Each row is followed by roughly how far along a hidden order it lies, from 0 to 12. A new part has a new order.
In the rows, 100 means zero.
[ 98 108 105  91 108 104 149  71  83 101 106  74 105  85  87  88 111 114
  70  91 106  82 104 112  80  93  95  91 107  67  78 110  88 140 102 115
 104 112 119 117  89 100 140 105  75 170  94  87  52  92 109 122]
9
[102 106 108  98 106 110 127  70  87  99 108  94 112  88  95  93 111 112
  93  96 107  70  98 114  92  93  94  96 106  86  83 108  83 118 100 106
 103 106 113 112  97  91 112  98  88 126  91  94  82  91 109 118]
7
[109  91 111 109  96 106  66  94 106 100  93 132 110 120 113 113  97 101
 128 104  99  84  94 107 117  99  99 107  98 106 101  95  73  65  97  99
  99  90  92 105 117  81  84  87 116  45  86 106 135  94  89  92]
4
[ 74 120 111  92 106 101 148  88 103 104  83  77  97  81  93  92 118 114
  65  93 121  77  85 122  66 104  82  88 105  35  96 109  48 146  98 129
 103  73 132 110 104 117 103 110  85 182  93  83  36  91 120 118]
12
[ 90 110 112  93 107 111 147  60  87 101 105  87 115  89  94  93 115 119
  76  93 115  63  95 121  75  98  88  93 106  61  81 112  60 135  98 116
 101  97 121 114  98 100 103  96  84 163  88  87  49  88 115 120]
9
[105 103 109 101 107 109 131  73  86  99 108  90 107  90  96  92 112 111
  92  99 105  74  95 114  89  90  93  96 106  83  85 108  84 122  99 107
 106 104 114 113  94  90 124 104  83 145  92  96  71  91 104 117]
7
[100 104 112 102 104 111 114  70  91  98 106 101 113  97 102  99 111 109
 100  96 108  76  94 117  93  97  91  98 103  99  82 106  71 116  99 107
 102  95 116 111 105  90  93  95  95 105  90  96  84  93 110 116]
6
[102  95 113 107  97 106  77  91 103  99  93 120 111 109 113 107 105  94
 114  96 102  92  96 107 111  99  96 103  96 135  98  97  79  79 100 100
  96  84  96 104 118  87  53  90 112  68  92 103 119  98 101  95]
5
[ 88 107 111  96 105 111 131  72  84  98 110  83 117  86  96  92 112 105
  84  88 112  76 102 115  82  97  92  97 105  80  82 113  83 130 103 108
  98 102 116 111  98  96  94  91  88 147  93  88  64  90 118 119]
8
[ 78 116 107  93 106  96 148  91  99 104  85  67  95  83  93  91 114 111
  66  91 115  97  90 110  69 101  85  86 105  41  93 108  80 151 101 125
 106  76 127 108 101 117 120 112  80 182  95  85  37  94 120 116]
12
[ 86 110 115  93 104 115 134  55  84  99 106  91 123  86  98  94 119 104
  79  86 119  67 100 125  78 105  89  96 104  72  86 112  49 133 101 109
  93  88 123 115 102  96  60  84  94 150  89  85  58  90 120 116]
8
[117  83 103 107  93 108  56  93 100  94 107 134 115 123 116 115  92  87
 132  99  91  97 111  96 128 103 113 112  94 156 101  96  89  48 101  81
  94 112  77  98 110  74  32  77 123  24  92 108 153 100  86  80]
2
[135  80 106 118  98 113  37  93  98  91 118 149 117 125 117 120  93 107
 151 111  85  77  93  97 124  93 110 114  98 168  97  95  98  39  94  77
 102 122  79 102 104  66  61  83 123   0  86 115 180  93  82  87]
0
[106  94 113  95  97 110 101  76  97 101  98 125 121 113 104 109 103 112
 116  99 106  60 107 120 106 100  98 106 100  65  90 103  57  85  97 101
  92 101  93 113 112  80  65  83 106  71  82  95 122  86  83 100]
5
[118  94 105 109 103 100  97 103 102 100  95 112 100 108 103 100 102 115
 115 109  93  86  86 103 106  85  95 100 104 111  89  96  96  93  97 103
 114 102 100 112 106  88 138 112  94  76  88 108 127  91  92 110]
5
[ 89 108 111  92 106 111 138  62  84  99 108  88 115  86  96  94 114 105
  80  88 115  74 100 120  75 101  90  94 105  70  80 112  66 135 101 111
  98  94 123 115  98  97  75  91  90 154  92  86  62  90 119 116]
8
[ 90 115 110  86 105 103 158  71  94 104  93  80 107  87  87  93 114 126
  64  94 120  63  97 124  68 100  87  90 107  37  87 113  48 149  96 125
 101  91 122 117  98 105 122 102  80 179  85  81  43  86 106 122]
11
[101 103 114  99 107 110 127  66  89  99 105  93 112  92  98  95 114 115
  91  96 109  68  90 117  85  95  89  96 106  85  82 109  68 124  97 109
 103  98 123 115 100  92  98  99  88 137  89  91  74  89 112 114]
7
[105 105 112 103 108 110 124  73  89  99 107  96 111  91  96  95 112 115
  93  99 107  72  86 119  85  93  86  96 106  82  82 107  74 118  97 108
 107  96 120 113 101  94 109 103  87 137  90  97  74  90 114 119]
7
[130  80 104 111  98 113  55  88  98  94 116 150 119 129 114 120  91 112
 147 112  87  62 102 102 124  95 112 113  99 145  98  94  90  42  93  82
 100 127  67 106 104  67  72  83 116   1  83 110 182  90  69  91]
1
[ 96 112 112  98 110 107 143  73  93 103 100  89 105  87  96  95 120 133
  84 101 112  60  80 121  72  92  81  91 109  54  84 109  53 142  94 118
 110  89 129 118  97 104 128 110  79 160  85  91  64  83 113 128]
9
[115  86 107 105  93 109  62  86 101  96 101 139 117 121 115 116  92  94
 132 101  96  86 107 103 123 103 109 111  95 138  99  95  75  53  98  88
  91 105  72 100 113  75  38  75 123  45  88 104 158  97  83  84]
2
